Here is a tiny trained network, its code and every weight. The questions are about switching its units off for an input and a class, where a switched-off unit gives its printed mean instead of its output.

import numpy as np


def w(rows, s, z=0):
    codes = np.array(rows[::2]) - 128.0
    scale = np.full(codes.shape[1], s)
    scale[-1] = z or s
    return codes * scale


def f(y):
    return y / 2 * (1 + np.tanh(0.7978845608 * (y + 0.044715 * y**3)))


def log_softmax(a):
    a = a - a.max(-1, keepdims=True)
    return a - np.log(np.exp(a).sum(-1, keepdims=True))


def net(x, mask):
    res = np.array(x, float).reshape(1, 7) / 4 @ E
    y = f(res @ A[0][:, :-1].T + A[0][:, -1])
    res = res + np.where(mask, y, B[0][:, -1]) @ B[0][:, :-1]
    return log_softmax(res[-1] @ U[:, :-1].T + U[:, -1])


A, B = {}, {}
E = w([
[132,126,135],'x0',
[103,143,122],'x1',
[128,126,132],'x2',
[128,128,129],'x3',
[129,187,254],'x4',
[236,182,45],'x5',
[113,137,119],'x6',
],0.0092)
A[0] = w([
[76,103,173,69],'n0',
[92,77,53,85],'n1',
[121,51,10,117],'n2',
[131,92,184,223],'n3',
[55,35,173,134],'n4',
[196,244,99,42],'n5',
[203,126,122,253],'n6',
[174,186,186,238],'n7',
[38,164,163,114],'n8',
[122,60,82,87],'n9',
[166,141,123,55],'n10',
[123,188,94,58],'n11',
],0.012,0.0049)
B[0] = w([
[183,41,131,170],'n0',
[151,148,209,189],'n1',
[128,182,184,254],'n2',
[93,179,71,191],'n3',
[214,111,42,219],'n4',
[227,77,100,204],'n5',
[77,148,77,216],'n6',
[98,154,144,216],'n7',
[199,138,102,187],'n8',
[155,161,153,169],'n9',
[199,30,92,133],'n10',
[255,71,146,136],'n11',
],0.0078,0.0093)
U = w([
[142,83,114,2],'0',
[92,150,137,244],'1',
[83,157,126,202],'2',
[103,135,162,152],'3',
[128,144,255,7],'4',
],0.013,0.0033)

Each question gives the input, the list of numbers given to net, and the class t.
The units are the neurons (one row each of A and B). Each row of codes is followed by its name. A weight is (code - 128) times the scale printed after its matrix; where a second scale follows, it is the last column's (A, B and U).
mask holds one flag per neuron, in row order. A switched-off neuron (its flag False) gives its mean, the last column of its row in B, instead of its output. The means were averaged over made-up inputs and are rounded, as every weight is.
A unit's drop is (log p(t) with every unit on - log p(t) with that unit switched off) / (log p(t) with every unit on - log p(t) with every unit switched off).
The circuit of an input: a set's keep is (log p(t) with only the set's units on - log p(t) with every unit switched off) / (log p(t) with every unit on - log p(t) with every unit switched off). Starting from all 12 units, units are removed one at a time, each time the one whose removal leaves the highest keep (on an exact tie, the one counted first), for as long as the keep stays at least 0.8.
units of the circuit, in order: the units of the circuit, biggest drop first
k most important neurons: the k neurons with the biggest drops, biggest first
drop of u: that unit's drop, to one decimal
input [-6,8,-6,6,7,7,6], class 0: units of the circuit, in order	[n5]
input [-5,-3,8,1,7,-4,6], class 1: units of the circuit, in order	[n3; n2]
input [3,-6,3,2,3,-4,-1], class 0: units of the circuit, in order	[n4; n2]
input [4,5,-4,1,-8,-4,3], class 4: units of the circuit, in order	[n1; n2]
input [-6,-8,4,-6,-8,7,-5], class 4: units of the circuit, in order	[n2; n1]
input [-7,0,-4,-5,-6,4,2], class 3: units of the circuit, in order	[n2; n1]
input [7,-3,4,-7,7,-7,-8], class 0: units of the circuit, in order	[n4; n0]
input [0,2,4,5,3,7,3], class 0: 2 most important neurons	[n5; n2]
input [-3,-1,4,-1,0,-8,0], class 0: 2 most important neurons	[n4; n0]
input [-6,-3,8,6,6,-7,-2], class 1: 2 most important neurons	[n3; n5]
input [1,-2,-4,3,1,-6,-8], class 0: 3 most important neurons	[n4; n0; n2]
input [1,1,6,-2,-4,-8,-5], class 0: 2 most important neurons	[n4; n0]
input [-3,6,2,-4,4,-4,1], class 0: drop of n2	0.3
input [0,-6,-7,-5,7,8,7], class 0: drop of n7	-0.1
input [-3,-4,5,-3,-8,1,-7], class 4: drop of n4	0.1
